Here is a tiny trained network, its code and every weight. The questions are about switching its units off for an input and a target symbol, where a switched-off unit gives its printed mean instead of its output.

import numpy as np


def w(rows, s, z=0):
    codes = np.array(rows[::2]) - 128.0
    scale = np.full(codes.shape[1], s)
    scale[-1] = z or s
    return codes * scale


def norm(h):
    return h / np.sqrt((h * h).mean(-1, keepdims=True) + 1e-5)


def f(y):
    return np.maximum(y, 0)


def softmax(a):
    e = np.exp(a - a.max(-1, keepdims=True))
    return e / e.sum(-1, keepdims=True)


def log_softmax(a):
    a = a - a.max(-1, keepdims=True)
    return a - np.log(np.exp(a).sum(-1, keepdims=True))


def net(x, mask):
    ids = ['ΞΨβεηθλμστφ'.index(c) for c in x.split()]
    T = len(ids)
    res = E[ids] + P[:T]
    u = 0
    for l in range(2):
        r = norm(res)
        for j in range(3):
            rows = slice(2 * j, 2 * j + 2)
            q, k, v = (r @ M[l][rows].T for M in (Q, K, V))
            z = softmax(np.where(np.tri(T) > 0, q @ k.T / 2**0.5, -1e9)) @ v
            o = O[l][rows]
            res = res + np.where(mask[u + j], z, o[:, -1]) @ o[:, :-1]
        u += 3
        y = f(norm(res) @ A[l][:, :-1].T + A[l][:, -1])
        res = res + np.where(mask[u : u + 4], y, B[l][:, -1]) @ B[l][:, :-1]
        u += 4
    return log_softmax(norm(res)[-1] @ U[:, :-1].T + U[:, -1])


Q, K, V, O, A, B = {}, {}, {}, {}, {}, {}
E = w([
[131,124,141,118,133,144],'Ξ',
[239,141,130,109,207,144],'Ψ',
[189,239,152,112,112,135],'β',
[55,167,228,138,43,151],'ε',
[6,142,121,159,59,101],'η',
[15,175,80,106,157,79],'θ',
[104,156,184,86,174,136],'λ',
[222,73,92,146,164,150],'μ',
[151,123,128,197,19,143],'σ',
[32,82,81,157,113,98],'τ',
[117,10,110,175,100,144],'φ',
],0.0018)
P = w([
[112,130,56,142,125,98],'0',
[113,114,250,139,154,145],'1',
[150,95,193,41,115,164],'2',
[134,164,46,204,132,115],'3',
[133,91,240,86,123,95],'4',
[113,130,149,87,127,236],'5',
[151,118,198,163,140,39],'6',
[125,123,95,51,93,206],'7',
[138,138,198,213,174,104],'8',
[152,106,107,22,71,144],'9',
[115,153,166,218,178,177],'10',
[164,88,167,46,89,65],'11',
[105,162,93,167,147,228],'12',
[142,84,252,122,123,35],'13',
],0.0021)
Q[0] = w([
[120,123,122,126,119,120],'0.h0',
[122,124,108,131,116,122],'0.h0',
[135,115,89,13,78,157],'0.h1',
[98,171,64,179,150,250],'0.h1',
[103,179,84,214,175,246],'0.h2',
[140,135,180,224,165,57],'0.h2',
],0.02)
K[0] = w([
[118,131,143,138,133,124],'0.h0',
[126,127,150,140,136,133],'0.h0',
[128,130,202,240,197,70],'0.h1',
[161,87,163,43,88,6],'0.h1',
[156,80,137,4,72,21],'0.h2',
[122,135,51,45,80,224],'0.h2',
],0.016)
V[0] = w([
[142,153,81,143,121,135],'0.h0',
[135,122,44,123,92,105],'0.h0',
[111,133,118,124,137,162],'0.h1',
[29,145,108,96,172,96],'0.h1',
[110,174,159,158,34,130],'0.h2',
[103,8,102,161,105,135],'0.h2',
],0.013)
O[0] = w([
[80,85,143,185,103,109,145],'0.h0',
[26,65,74,132,81,134,106],'0.h0',
[126,133,109,113,105,178,125],'0.h1',
[177,207,2,121,185,151,1],'0.h1',
[164,117,155,253,68,143,186],'0.h2',
[238,103,137,9,68,99,18],'0.h2',
],0.0053,0.0047)
A[0] = w([
[211,149,112,2,116,42,134],'0.n0',
[250,108,51,108,78,116,235],'0.n1',
[117,221,40,214,170,186,247],'0.n2',
[23,76,115,139,237,158,131],'0.n3',
],0.0084,0.0011)
B[0] = w([
[107,70,199,198,119,239,231],'0.n0',
[89,251,196,164,93,36,209],'0.n1',
[155,2,237,111,150,80,255],'0.n2',
[104,195,216,112,58,91,251],'0.n3',
],0.0072,0.0069)
Q[1] = w([
[104,63,221,190,69,95],'1.h0',
[104,116,111,119,120,107],'1.h0',
[125,110,250,94,125,64],'1.h1',
[127,138,134,113,126,162],'1.h1',
[173,103,65,168,129,150],'1.h2',
[163,93,43,120,40,106],'1.h2',
],0.025)
K[1] = w([
[70,100,103,131,77,102],'1.h0',
[119,103,111,118,141,127],'1.h0',
[103,109,60,120,108,111],'1.h1',
[132,127,109,139,113,102],'1.h1',
[162,112,176,137,125,114],'1.h2',
[128,190,250,126,172,161],'1.h2',
],0.025)
V[1] = w([
[67,104,58,70,191,65],'1.h0',
[220,100,169,97,254,184],'1.h0',
[60,56,65,125,120,225],'1.h1',
[130,79,12,200,177,66],'1.h1',
[143,93,172,223,102,119],'1.h2',
[193,34,59,79,45,48],'1.h2',
],0.0098)
O[1] = w([
[116,116,163,21,124,86,95],'1.h0',
[125,151,251,181,96,105,3],'1.h0',
[142,64,131,139,24,190,134],'1.h1',
[122,2,115,168,142,100,72],'1.h1',
[182,133,77,109,87,68,209],'1.h2',
[254,131,176,138,194,167,118],'1.h2',
],0.0066,0.014)
A[1] = w([
[114,164,173,124,254,215,171],'1.n0',
[172,28,82,146,168,195,74],'1.n1',
[142,212,43,185,129,212,204],'1.n2',
[208,129,74,98,154,115,3],'1.n3',
],0.0071,0.0023)
B[1] = w([
[27,95,35,72,193,196,253],'1.n0',
[98,76,112,254,131,116,181],'1.n1',
[54,89,39,207,140,186,241],'1.n2',
[139,179,68,14,10,128,164],'1.n3',
],0.0053,0.0027)
U = w([
[99,128,1,109,160,177,14],'Ξ',
[38,227,135,14,131,114,78],'Ψ',
[36,101,181,224,178,129,246],'β',
[236,77,61,200,133,150,53],'ε',
[215,210,155,165,128,22,1],'η',
[193,122,75,89,240,79,186],'θ',
[147,67,204,65,189,77,61],'λ',
[106,12,99,54,145,228,63],'μ',
[104,81,85,140,16,59,234],'σ',
[159,244,105,175,149,221,144],'τ',
[195,128,220,90,50,201,173],'φ',
],0.0097,0.0027)

Each question gives the input, a string of symbols that net reads in full, and the target symbol t.
The units are the heads (2 rows each of Q, K, V and O) and the neurons (one row each of A and B). Each row of codes is followed by its name. A weight is (code - 128) times the scale printed after its matrix; where a second scale follows, it is the last column's (O, A, B and U).
mask holds one flag per unit, layer by layer, with each layer's heads first. A switched-off unit (its flag False) gives its mean, the last column of its rows in O or B, instead of its output. The means were averaged over made-up inputs and are rounded, as every weight is.
A unit's drop is (log p(t) with every unit on - log p(t) with that unit switched off) / (log p(t) with every unit on - log p(t) with every unit switched off).
The circuit of an input: a set's keep is (log p(t) with only the set's units on - log p(t) with every unit switched off) / (log p(t) with every unit on - log p(t) with every unit switched off). Starting from the 12 units with the biggest drops (on a tie, the unit counted first), units are removed one at a time, each time the one whose removal leaves the highest keep (on an exact tie, the one counted first), for as long as the keep stays at least 0.8.
circuit, biggest first: the units of the circuit, biggest drop first
most important unit: the unit with the biggest drop
top k neurons: the k neurons with the biggest drops, biggest first
top k neurons in layer l: the k neurons of layer l with the biggest drops, biggest first
heads that matter: for each layer, one digit per head in row order, 1 if its drop is at least 0.15 and else 0, layers parted by /
input θ φ λ β Ψ, target λ: heads that matter : 110 / 100
input β β η η β μ β φ μ β η β, target η: circuit, biggest first : (0.h1; 0.h2; 0.n1)
input β φ φ β φ φ β Ξ Ψ, target Ξ: most important unit : 0.n3
input Ψ β η β, target Ψ: top 4 neurons : (0.n1; 0.n3; 0.n2; 0.n0)
input Ψ φ ε φ φ φ β φ φ β θ Ψ μ Ψ, target μ: circuit, biggest first : (0.h2; 0.n0)
input Ψ θ σ Ψ θ φ Ψ β τ, target Ψ: heads that matter : 101 / 110
input β θ η Ψ β β φ Ψ Ψ σ, target Ψ: heads that matter : 001 / 000
input θ σ φ β τ β φ β, target λ: circuit, biggest first : (0.h1; 1.h1; 0.h2)
input β τ η τ φ τ, target φ: top 3 neurons : (0.n0; 0.n1; 0.n2)
input λ μ β μ φ β Ξ, target β: heads that matter : 011 / 000
input β Ψ β μ τ β, target τ: heads that matter : 011 / 000
input θ β φ φ φ φ β φ β β β φ μ Ψ, target λ: heads that matter : 110 / 110
input μ β θ β τ Ψ Ψ β Ψ φ μ β β, target φ: top 2 neurons : (0.n2; 0.n3)
input σ φ β β β η β θ β θ, target ε: most important unit : 0.h0
input β β φ β β β β β θ φ β τ φ Ψ, target φ: heads that matter : 001 / 000
input φ θ β η β β β β, target τ: top 4 neurons : (0.n2; 0.n1; 0.n0; 0.n3)
input μ τ τ Ψ Ψ, target Ψ: top 2 neurons in layer 0 : (0.n2; 0.n0)
input φ Ψ β τ Ψ φ, target Ψ: top 2 neurons : (0.n1; 0.n3)
input λ φ β ε η, target ε: circuit, biggest first : (0.n3; 0.h2)
input μ φ Ψ, target φ: circuit, biggest first : (0.h2; 0.n0)
input β λ φ μ, target φ: top 2 neurons : (0.n0; 0.n1)
input τ φ θ μ λ θ η, target Ξ: heads that matter : 101 / 100
input β Ψ β λ β μ φ Ψ θ, target Ψ: top 3 neurons : (0.n3; 0.n2; 0.n0)
input Ψ η β φ β β β β ε, target Ψ: circuit, biggest first : (1.h1)
